Each row of numbers belongs to one of the elements below and depends on some of the facts about them. Some rows are named. Which element is each other row?

There are 4 kinds of fact about the elements: drilan, trubral, zekil, klileguk.
batras drilan taklimik; benum drilan fodral; briflitan drilan klotrem; brika drilan graklu; brilo drilan kedel; brisas drilan braflu
bruflo drilan maklem; buklor drilan vupor; dabru drilan plapum; difo drilan lepek; dofo drilan gistubon; drebur drilan testum
drodros drilan skipes; drune drilan difo; dugu drilan telik; femi drilan mibrol; fiflir drilan staple; fitru drilan stoste
fligan drilan raflur; flirem drilan tuviske; flotru drilan trobrum; fuvu drilan lafla; gevogok drilan milum; gitisin drilan dugu
gofes drilan klodo; graklu drilan plovol; graplu drilan tase; grisker drilan bruflo; gritrem drilan dofo; grostosus drilan klena
kedel drilan taskem; kipos drilan tugi; klaklan drilan pusepa; klasti drilan fiflir; klena drilan dabru; klesul drilan batras
klodo drilan brika; klotrem drilan tuso; kolalar drilan gofes; kolen drilan rokek; kostalim drilan truvu; kudros drilan drodros
labik drilan flotru; lafla drilan kudros; lepek drilan piflar; lida drilan vuklon; lidrer drilan stupu; lolun drilan togra
lutatra drilan benum; maklem drilan skulin; mastik drilan sastekla; memoskul drilan trestiral; milum drilan kostalim; moso drilan plogro
munebres drilan patreras; narazak drilan pazok; pagaske drilan lumu; patra drilan plotrer; pazok drilan travus; pimen drilan gevogok
plabes drilan dradrul; plapum drilan pagaske; plepe drilan kolalar; plibrun drilan klufum; pliristil drilan munebres; plonik drilan lolun
plotrer drilan brisas; pusepa drilan plonik; raflur drilan grostosus; retok drilan fepul; rogre drilan tripla; rogus drilan pimen
rokek drilan plepe; rotras drilan mastik; sastekla drilan moso; sidrul drilan stogun; skipes drilan graplu; skulin drilan bruza
stali drilan patra; staple drilan drebur; stasen drilan kipos; steli drilan gritrem; stogun drilan flirem; stupu drilan retok
taklimik drilan lutatra; tase drilan steli; taskem drilan povuga; telik drilan kolen; testum drilan plabes; togra drilan vitenu
trestiral drilan zubrim; tripla drilan zevi; trobrum drilan lidrer; truvu drilan grisker; tugi drilan geflin; tuso drilan plepluplel
tuviske drilan budrimul; vastas drilan briflitan; veflas drilan rotras; viflan drilan veflas; zeluflim drilan buklor; zepostuk drilan klesul
zevi drilan femi; ziba drilan fitru; zosku drilan fligan; zubrim drilan ziba; batras trubral b; benum trubral a
braflu trubral a; briflitan trubral b; brika trubral a; brilo trubral b; brisas trubral a; bruflo trubral a
bruza trubral a; budrimul trubral a; buklor trubral a; dabru trubral b; detramul trubral a; difo trubral a
dofo trubral a; dradrul trubral a; drebur trubral a; dreme trubral b; drodros trubral a; drune trubral a
dugu trubral a; femi trubral b; fepul trubral a; fiflir trubral b; fitru trubral a; fligan trubral a
flirem trubral a; flotru trubral b; fodral trubral a; fuvu trubral a; geflin trubral a; gevogok trubral a
gistubon trubral a; gitisin trubral a; godradre trubral a; gofes trubral a; graklu trubral b; graplu trubral a
grisker trubral b; gritrem trubral a; grostosus trubral a; kedel trubral a; kipos trubral b; klaklan trubral b
klasti trubral b; klena trubral b; kleplo trubral a; klesul trubral a; klodo trubral a; klotrem trubral a
klufum trubral a; kolalar trubral a; kolen trubral a; kostalim trubral a; kudros trubral b; labik trubral a
lafla trubral a; lepek trubral a; lida trubral a; lidrer trubral a; lolu trubral a; lolun trubral a
lumu trubral b; lutatra trubral b; maklem trubral a; mastik trubral b; memoskul trubral a; mibrol trubral a
milum trubral a; moso trubral a; munebres trubral a; napon trubral b; narazak trubral b; navim trubral a
pagaske trubral b; patra trubral a; patreras trubral a; pazok trubral b; pebrul trubral b; piflar trubral a
pimen trubral a; plabes trubral a; plagro trubral a; plapum trubral b; plepe trubral a; plepluplel trubral b
plibrun trubral a; pliristil trubral a; plogro trubral b; plonik trubral b; plotrer trubral b; plovol trubral a
povuga trubral b; pusepa trubral a; raflur trubral a; retok trubral a; rogre trubral b; rogus trubral a
rokek trubral a; rotras trubral a; sastekla trubral a; sidrul trubral a; skipes trubral a; skulin trubral a
stali trubral a; staple trubral b; stasen trubral b; stegra trubral a; steli trubral a; stogun trubral b
stoste trubral a; stupu trubral a; taklimik trubral b; tase trubral b; taskem trubral a; telik trubral a
testum trubral a; togra trubral b; travus trubral b; trestiral trubral a; tripla trubral a; trobrum trubral a
truvu trubral b; tugi trubral a; tuso trubral b; tuviske trubral a; vastas trubral b; veflas trubral b
viflan trubral a; vitenu trubral b; vuklon trubral b; vupor trubral b; zeluflim trubral a; zepostuk trubral a
zevi trubral a; ziba trubral a; zosku trubral a; zubrim trubral b; batras zekil 23; benum zekil 657
braflu zekil 413; briflitan zekil 657; brika zekil 933; brilo zekil 933; brisas zekil 23; bruflo zekil 657
bruza zekil 657; budrimul zekil 23; buklor zekil 23; dabru zekil 657; detramul zekil 933; difo zekil 413
dofo zekil 933; dradrul zekil 413; drebur zekil 23; dreme zekil 23; drodros zekil 23; drune zekil 933
dugu zekil 933; femi zekil 413; fepul zekil 23; fiflir zekil 23; fitru zekil 23; fligan zekil 933
flirem zekil 413; flotru zekil 933; fodral zekil 23; fuvu zekil 23; geflin zekil 933; gevogok zekil 933
gistubon zekil 657; gitisin zekil 23; godradre zekil 657; gofes zekil 413; graklu zekil 413; graplu zekil 933
grisker zekil 933; gritrem zekil 657; grostosus zekil 933; kedel zekil 657; kipos zekil 413; klaklan zekil 657
klasti zekil 933; klena zekil 413; kleplo zekil 413; klesul zekil 657; klodo zekil 413; klotrem zekil 413
klufum zekil 933; kolalar zekil 23; kolen zekil 413; kostalim zekil 23; kudros zekil 23; labik zekil 413
lafla zekil 933; lepek zekil 23; lida zekil 933; lidrer zekil 933; lolu zekil 933; lolun zekil 23
lumu zekil 413; lutatra zekil 933; maklem zekil 933; mastik zekil 933; memoskul zekil 23; mibrol zekil 23
milum zekil 933; moso zekil 23; munebres zekil 413; napon zekil 657; narazak zekil 933; navim zekil 933
pagaske zekil 657; patra zekil 23; patreras zekil 413; pazok zekil 23; pebrul zekil 933; piflar zekil 413
pimen zekil 657; plabes zekil 657; plagro zekil 933; plapum zekil 933; plepe zekil 413; plepluplel zekil 23
plibrun zekil 933; pliristil zekil 23; plogro zekil 413; plonik zekil 413; plotrer zekil 933; plovol zekil 23
povuga zekil 413; pusepa zekil 657; raflur zekil 933; retok zekil 933; rogre zekil 23; rogus zekil 933
rokek zekil 933; rotras zekil 933; sastekla zekil 23; sidrul zekil 933; skipes zekil 23; skulin zekil 933
stali zekil 413; staple zekil 933; stasen zekil 933; stegra zekil 413; steli zekil 933; stogun zekil 933
stoste zekil 413; stupu zekil 413; taklimik zekil 657; tase zekil 23; taskem zekil 657; telik zekil 23
testum zekil 933; togra zekil 413; travus zekil 657; trestiral zekil 933; tripla zekil 657; trobrum zekil 413
truvu zekil 413; tugi zekil 657; tuso zekil 933; tuviske zekil 413; vastas zekil 933; veflas zekil 23
viflan zekil 933; vitenu zekil 657; vuklon zekil 657; vupor zekil 413; zeluflim zekil 933; zepostuk zekil 933
zevi zekil 933; ziba zekil 23; zosku zekil 23; zubrim zekil 657; batras klileguk f; benum klileguk d
braflu klileguk f; briflitan klileguk c; brika klileguk e; brilo klileguk e; brisas klileguk c; bruflo klileguk f
bruza klileguk c; budrimul klileguk c; buklor klileguk c; dabru klileguk c; detramul klileguk c; difo klileguk f
dofo klileguk d; dradrul klileguk d; drebur klileguk d; dreme klileguk d; drodros klileguk d; drune klileguk d
dugu klileguk d; femi klileguk c; fepul klileguk e; fiflir klileguk d; fitru klileguk c; fligan klileguk c
flirem klileguk d; flotru klileguk d; fodral klileguk e; fuvu klileguk e; geflin klileguk d; gevogok klileguk e
gistubon klileguk d; gitisin klileguk c; godradre klileguk f; gofes klileguk d; graklu klileguk e; graplu klileguk e
grisker klileguk c; gritrem klileguk c; grostosus klileguk c; kedel klileguk d; kipos klileguk c; klaklan klileguk f
klasti klileguk c; klena klileguk c; kleplo klileguk f; klesul klileguk c; klodo klileguk e; klotrem klileguk c
klufum klileguk c; kolalar klileguk d; kolen klileguk d; kostalim klileguk c; kudros klileguk f; labik klileguk d
lafla klileguk f; lepek klileguk d; lida klileguk d; lidrer klileguk c; lolu klileguk d; lolun klileguk c
lumu klileguk c; lutatra klileguk f; maklem klileguk f; mastik klileguk c; memoskul klileguk c; mibrol klileguk c
milum klileguk e; moso klileguk f; munebres klileguk d; napon klileguk c; narazak klileguk d; navim klileguk e
pagaske klileguk d; patra klileguk d; patreras klileguk c; pazok klileguk d; pebrul klileguk e; piflar klileguk c
pimen klileguk c; plabes klileguk d; plagro klileguk c; plapum klileguk c; plepe klileguk c; plepluplel klileguk f
plibrun klileguk f; pliristil klileguk c; plogro klileguk c; plonik klileguk e; plotrer klileguk c; plovol klileguk c
povuga klileguk c; pusepa klileguk e; raflur klileguk e; retok klileguk d; rogre klileguk d; rogus klileguk d
rokek klileguk c; rotras klileguk e; sastekla klileguk c; sidrul klileguk c; skipes klileguk e; skulin klileguk d
stali klileguk c; staple klileguk c; stasen klileguk d; stegra klileguk c; steli klileguk c; stogun klileguk e
stoste klileguk c; stupu klileguk e; taklimik klileguk d; tase klileguk e; taskem klileguk e; telik klileguk c
testum klileguk c; togra klileguk e; travus klileguk c; trestiral klileguk e; tripla klileguk c; trobrum klileguk c
truvu klileguk e; tugi klileguk e; tuso klileguk d; tuviske klileguk c; vastas klileguk c; veflas klileguk e
viflan klileguk f; vitenu klileguk e; vuklon klileguk c; vupor klileguk c; zeluflim klileguk c; zepostuk klileguk f
zevi klileguk c; ziba klileguk c; zosku klileguk e; zubrim klileguk c

Named rows:
stoste: [  1 -27  -6   3  14 -22  -7   0 -17 -14   1  -7   1  11 -12  -1  -2  15
   3  21  13   1   9 -20  -5  15  -9   4   7 -39]
vupor: [ 13   5 -52   8  24 -22  -5  -3 -26 -18  -1 -14  16 -13  -7 -10   1   9
  13  48   5   1 -66 -14   4   6   5   4  -8 -11]
tugi: [  4 -19 -10 -16  23   0  30  10  -9   1  -7  22  -6  17  -2  -2  -2  -2
  -7  28  24   4  14 -13 -32   9  -2  11 -16 -38]
tripla: [ -2 -24   0  -7   2 -10  22  13  -1   6   5  12   2  18  -2  -6   9  -6
  -6  40  36  -1  21 -13 -14  11   1   4 -14 -52]
piflar: [  5 -22  -5   2   9 -16   2 -12 -12 -12   4  -8   2  11 -14  -6  -1  15
   0  19  10   3  14 -23 -28  13  -4   5  10 -34]
klodo: [ -2   1  31   4  28  -1  24  30  -2   1  -2  11  16  17   1   7   0  -4
  -7   6  12  -9  28 -23  19  16   2  -7 -18 -41]
tuviske: [  3 -13   5  -4   1  -3  -4   1  -1  -6   4   2   1   9  -2  -5   2  -5
   0  15  13  -3  20 -15 -27   9  -5   4  -1 -37]
budrimul: [ -7  -4  22  16  -5 -11 -26  -4   2 -14   5 -10  -3   1 -16 -10  -7  28
  17  -3 -13   2  19 -10  13  14  -6  -6  23  -5]
detramul: [ -9  -3   8  11  -6 -19 -16   2   6  -7   9  -6  -3  -1 -15  -9  -7  25
  12   8  -3   2  13  -1  19  16  -6  -4  19 -11]
ziba: [-10   5  49  12 -23   5 -34  14  14  -2   5  -1  -3   1   0  -8  -2   6
  13  -3  -8  -4  20   0  20   9  -5 -11   7  -5]
bruza: [  5 -33 -34 -11  25 -24   9   1 -20 -11   3   4  -8  10 -13  -4  -2  16
  -4  34  29   9  -1 -13 -19  15  -5  15   6 -54]
dugu: [ -6  14  35  -1  15  24  -3  36  -1  -1 -12  17 -14  -5  -6  -3 -15  13
   6 -16 -11   6  19   1  22  14  -8  -8  -8 -10]
telik: [ -7  21  33   9  -6  12 -19  20  20  -5  13 -10   2   6  -2  -3  -9   5
  11 -19 -11  -7  16  -3  26  13  -3 -13   3 -18]
zeluflim: [-10   4  32   4 -21   0 -19  13  14   1  10   3  -9   3  -3 -11  -6   8
  13   2   1  -1  20   3  17  10  -4  -6   6 -14]
fepul: [ -6   2  27  16  -1  -5 -14   4  -5 -11  -5   0  -2  -9 -19  -8  -8  31
  11  -9 -16   5  24 -12  14  15 -10  -5  22   2]
bruflo: [  0 -30  -3 -19  16 -10   1  31  -7 -10  -1  38 -21   7   0 -11   3 -11
 -11  28  37  12  -9  -3 -23   7   1  10   8 -55]
lida: [ -8   8  38   3  -8  13   7   3   7   4  -8  26 -11  10  -5  -9 -12  13
   6  -1 -21   0  28  -4  -7   5   3  -6   0   5]
skipes: [ -2   2  41  -2 -39  21 -30 -26   4   9 -14  -4 -11  -1  -3  -8  -4  11
  14 -17 -22   0  29   3  -1   3 -28  -3  -4  17]
lolun: [ -6  13  45   5 -23  13 -25  -4  20  -2   9   1  -5   3  -4 -13  -6   3
  13 -12 -11  -2  18  -1  -9   5  -2  -8  16  -6]
plovol: [ -9  -5   2  15  -3 -20 -30  -5   3 -16   8  -9  -2   8 -15  -7 -13  23
  16  -6 -18  -3   8  -8  17  13  -9  -7  15  -8]

Name these rows:
No name comes twice in this set of rows, the named rows included.
[ -6  24  12   1   3  10  -3  22  20   1  21  -5   1  12  -5   0 -14   7
   8 -18  -3  -3  16   0  16  16  -1 -10  -6 -28] => rokek
[  1 -17 -19 -15  -3  -1  15  -2  -2   1  11  12  -3  19  -1  -5   2  -8
  -4  33  27   2   9 -12 -34   8  -2  10 -10 -47] => klesul
[  9  10 -30   1  15 -10  -1  30 -20 -21 -14  28 -10 -20   9 -17   3 -19
   4  45  -3   7 -60  -5 -16  -4  19   2   2  -4] => truvu
[  6 -24  -6 -18  -4  11   8 -10  -4  11   2  -1  -3  10  -4  -8  11   1
  -3  30  34   2  21  -6 -28   8 -16  12 -22 -40] => gritrem
[ -5  -3  13  -8 -31  14 -34 -25  15  10   4  -6 -17   5  -2  -9  -5   9
  19  -2  -7   2  18  11  -2   6 -26  -1  -8   0] => steli
[ -1  31  33   3  21  28   5  32   2  -4  -2   8  -3   2  -9   2 -19   9
   2 -40 -19   0  28 -11  14  15  -5 -13  -5 -11] => kolalar
[ 15  -1 -61  -2  40 -20  32   1 -36  -7 -10   5  14 -12  -6  -8   0  13
   2  58  17   8 -61 -10 -11   7   9  10 -19 -11] => vitenu
[  2  37  17  18  -4   5 -15  22  -4  -6 -12  -1   6 -30   5 -14   3   4
  21  14 -15   1 -47   5  33   1   7 -13 -11  27] => veflas
[  2 -34  -3  -2  31 -20  40   4 -29   0 -19  22  -1  11 -15  -2   1  24
  -5  39  19   5  19 -24 -17  14  -4  11 -12 -33] => gistubon
[  3 -18  24  -3   9  -9 -11  16  -8  -6  -4   9  -4   9   2  -1   4  -7
  -2   9  22   3  11  -7  11  13 -13   0  -7 -42] => difo
[  2 -25  -4 -15   4   2  11  26  -6  -4   5  16 -13   9  -1  -8   4  -8
  -5  36  36   7  15 -12 -16   8  -1  11  -1 -54] => pimen

Now the same elements, written a new way:
Some rows with their names:
grostosus: [-23   7  18   2  14 -33  20   7  15  61  -2 -13  44 -16 -25]
klasti: [-15  -7  25  -1   6  21  58  -1  30  33  11   3  48 -14 -21]
flotru: [-26 -15  18   4   6  24  56 -16  48  29  17  -2  41 -20 -36]
klena: [ -9 -14  22   7  13  18  64  -9  22  34   4 -13  35 -10 -28]
godradre: [ 45 -24  25 -15  39 -60  30 -35 -11  20 -50 -21  86 -33 -35]
lida: [-19  -2   6   3  13 -28  20   3  32  59   7  -4  43 -28 -31]
taskem: [ 49 -21  30  -8  37 -60  28 -33 -15  19 -57 -20  84 -27 -35]
togra: [ -6 -22  19  13  11  20  59 -10  30  32   4 -15  31 -13 -36]
klotrem: [ -9  -1  11   7  21 -35  27   5   8  63  -8 -21  35 -15 -25]
rokek: [-25 -10  14   1  22 -40  20  17  35  68  -7 -21  53 -11   9]
napon: [ 44 -30  41 -15  32 -12  70 -45  -6  -8 -47 -12  87 -18 -27]
kedel: [ 43 -25  22 -12  39 -60  32 -41  -5  19 -50 -17  83 -34 -36]
kipos: [ -9 -17  21   6  14  17  64  -9  23  33   3 -12  35 -11 -26]
munebres: [-11 -11   1  10  21 -30  26  -4  25  60   1 -18  33 -25 -36]
tugi: [ 48 -22  30  -8  36 -61  28 -33 -14  19 -57 -20  84 -27 -35]
pazok: [-25 -19   8 -15 -12  24  55 -26  54   9   7  -6  70 -10 -30]
lafla: [-18  -1   6   6  20 -28  18  16  15  53  13   8  52 -23 -47]
rogre: [-17 -17   4 -16 -14  25  58 -21  53  11   9   1  74 -13 -27]
fepul: [-27  -1   8  -9  -7 -33  14 -10  30  38 -14 -26  67  -4 -30]
dradrul: [-21 -10   4  12  21 -33  24 -10  26  59  -1 -27  27 -21 -41]

Rows to name:
No name comes twice in this set of rows, the named rows included.
[ -7   0   1 -13 -10 -27  18   2  25  41  -9  -6  76 -14 -23] => zosku
[ 41 -39  32 -12  31  -8  68 -55  11 -10 -37  -9  83 -28 -40] => taklimik
[-19 -24   6   7  17 -43  28   4  52  66  12 -17  51 -17   4] => dugu
[-32   7  21   4  16 -34  18   3  17  60  -6 -21  41 -12 -26] => klufum
[-16  14   9 -20 -11 -30  22  -9  16  40 -12 -15  70 -10 -24] => kostalim
[ -6   0  -3  -8  -2 -27  18  11  16  35  -3  12  84 -11 -37] => fuvu
[ -6  -8  10  13  18 -32  22   3  14  60  -7 -23  33 -18 -35] => stupu
[-10  11  18   3   1 -25  17   0  18  61  -3 -13  34 -27 -37] => milum
[-17 -10  19 -12 -24  21  57 -29  39   9   3 -15  64  -3 -37] => tase
[-36  -6   9  15  19 -39  21  -7  26  49  18  -9  43 -13 -54] => skulin
[-48  -1   3 -23  18 -21  -5  13  40  45 -47 -32  73  -6  -4] => plovol
[-18 -16   6 -14  -8  25  55 -10  37   4  14  10  82  -8 -43] => kudros
[ -7  14  18   0  -1 -22  17   0  17  62  -4 -13  33 -30 -33] => gevogok
[-20  -2  -6 -10  -2 -27  20  -7  29  34   1   2  76 -14 -42] => drodros
[-18   5  18   9   7 -31  18   0  17  56   3 -13  39 -20 -42] => graplu

